Each row has two labels, one from each of two sets.
[ 17.2  15.8   8.4  -1.0   4.9  -7.9  -2.7   3.2  10.6   1.9 -45.0  32.7
 -40.2  -1.2  -5.8  18.9  -0.6  -7.5  -8.3 -13.6  13.1  -0.5  -2.1 -14.8
   3.5   7.9  -4.9  -8.5   1.7 -14.3  -6.2  -0.6  -8.5  -8.6 -16.3  12.8
  -4.9  -5.7   6.3   8.0 -11.8  -1.0   9.4  -8.2   6.2 -25.9  -0.9  -5.9
   5.8  32.3  -7.3]	FT, (94)
[ 11.3  19.6   6.4   7.8  -1.7 -19.9   5.7 -34.1  12.9 -59.9  -7.3  14.4
  -4.9   0.6  -7.5   0.7 -29.9 -13.7  11.2  -4.0  18.7   6.8   4.2 -12.8
   4.8  -5.7   3.5  -7.0  -2.8  -5.4 -15.0  -4.9 -10.0   7.3 -11.2 -11.5
  -2.6  15.0  14.8   6.4 -14.2  -0.7 -13.8 -19.7   5.4  -5.8  13.4   2.9
  -4.6  -1.8  -5.3]	FT, (94)
[ 17.0   3.8  -1.0  -7.4   1.0  -4.9  -5.8  -8.2   5.9   2.7 -13.3  40.9
 -31.1 -26.2   6.0  10.5 -12.0  -0.4   1.8  -2.0   9.5   2.4 -18.1   8.4
   0.9  -4.1   0.7 -17.4  -0.6 -12.4  -4.3 -11.4 -12.1  18.8 -32.8   2.4
  -7.9  18.1   7.5   5.8  -2.6   3.7   5.3   9.3  28.9 -43.3 -10.1 -16.2
   7.9  28.1   0.0]	FT, (94)
[ -6.5   2.8  -6.2   8.0  -2.1   7.5   8.0  45.8  11.2  44.5  -8.8  28.4
 -10.8   0.7  -9.6 -24.8  28.8 -13.1  -1.2  -2.5  11.4   9.5  19.1  17.4
   6.0  -8.4  -8.3   4.6 -10.8  -9.6   3.4   3.6 -23.5 -29.6 -20.6   1.4
  -3.1 -22.9  10.8  -5.6  13.8  -5.7  17.8 -35.8 -20.1  11.5   4.8  -2.4
   4.6  14.9 -12.5]	FT, (87)
[ 11.4  -1.1   8.9   4.3  -4.1  -3.4   5.8   1.6  -2.0  14.0 -14.5 -12.5
  -7.1  -5.0  -7.2 -14.1  -6.2  37.5   0.6  -6.8  11.2  11.2  10.5   1.4
   1.8  17.4  -7.4  -6.1  -2.4 -10.5 -18.3   7.6  -5.9 -20.8 -19.7  -5.0
   5.6   1.5 -17.5 -13.0  -2.0   6.7   9.5 -12.4   5.6   6.6   1.8  -8.0
   0.1  -7.1  -0.2]	FT, (87)
[  3.0   7.9   7.6  -5.3   0.1   0.5  -1.1 -47.0  15.7 -32.9 -16.3  63.3
 -20.8  -2.3  -4.9 -14.1   0.8 -14.2   5.7   4.4  -7.0   6.4 -12.6 -26.7
  29.6 -14.2  -6.4  -0.3   2.3   7.0   1.4  -2.3  -1.7 -14.2 -11.8  -5.1
 -18.7  -6.5  21.7 -20.2 -12.4   2.4  -2.5 -31.4  -2.6 -65.9  -7.3  -3.1
  -5.0  14.9   1.4]	FT, (83)
[  3.6  30.1  12.7   7.3   6.0  -7.9   6.7 -45.1   2.1   1.4 -14.4   9.6
 -19.5  11.1  -4.4 -18.4 -10.8  25.3  -3.8  -2.4  11.9   8.1  -0.2 -13.2
   0.2  -9.9  -0.3  -5.7  -2.2 -14.6 -20.8   7.2 -12.6 -37.8  -6.3  -9.4
  -3.4   9.6   6.5 -22.2  -8.2   3.7  12.8 -41.6  -1.3 -21.0   3.4 -12.7
   4.4  32.5  -7.2]	FT, (94)
[ 13.9   9.1  12.7  -1.5   0.5  -2.4  -2.9 -24.6  18.7  -9.2 -12.9   4.3
 -23.4  -3.7   7.1   5.0 -17.8  -6.4 -12.0   0.0  18.2   9.1  -5.0 -23.1
   1.4  -3.0  -7.0 -10.2  -1.4 -10.6 -13.9   9.3 -12.0  -7.1 -15.9 -11.5
  11.9  31.6  12.9  -9.1  -9.4   1.1   0.8 -18.1   2.2 -14.3  -2.3 -14.1
   2.6  17.8  -2.7]	FT, (94)
[ 18.7  -1.4  19.9  -0.5  -0.2  -2.3   2.4  71.8  20.4  31.5 -13.2  39.5
 -31.0  -6.0  -4.1 -34.3  22.8  -0.6  -6.2  -3.1  15.8  22.9  15.4   3.9
   7.2  -1.0 -15.3  -4.4 -15.9 -16.1   6.3  12.4 -19.4 -40.7 -34.4   4.8
  -4.1 -24.4  19.9 -11.0  -9.6  -2.9  29.8 -48.5  11.7  -0.9  -6.0 -13.9
  -3.7  24.1 -18.0]	FT, (87)
[ 16.0   3.0  -2.8  -4.8  -8.7  -1.4  -3.7 -33.8   8.5 -46.0 -18.6  53.8
   0.0  -9.6  -3.3  -9.1  -5.6  -5.5   0.1   1.0 -28.3  13.7  78.1 -11.9
  15.0  -6.3  -9.3  11.7   1.3   0.5  11.0  -4.5 -22.4 -11.4  -8.2   8.2
 -15.9 -18.3  16.2   2.3  -9.7  -0.1   7.3 -27.0   3.1 -61.1  -2.3  -7.7
  -9.6  16.6   2.4]	FT, (83)
[ 13.8  14.2   8.8   1.3   1.4  -6.5   4.8 -21.5  18.0  11.3 -20.1  19.2
 -21.1  -7.2   2.7  -4.8 -12.5  -3.5 -14.1  -7.3  15.9  -6.5  -3.7 -16.2
   4.4  -1.8 -11.8  -7.1   2.3  -8.6 -20.8   5.2 -17.1 -17.6 -27.3  -3.2
  -8.0  24.2  25.8  -7.9  -4.3   2.2   3.0 -20.1  12.9 -28.5 -10.3 -10.5
   3.3  25.2   0.4]	FT, (94)
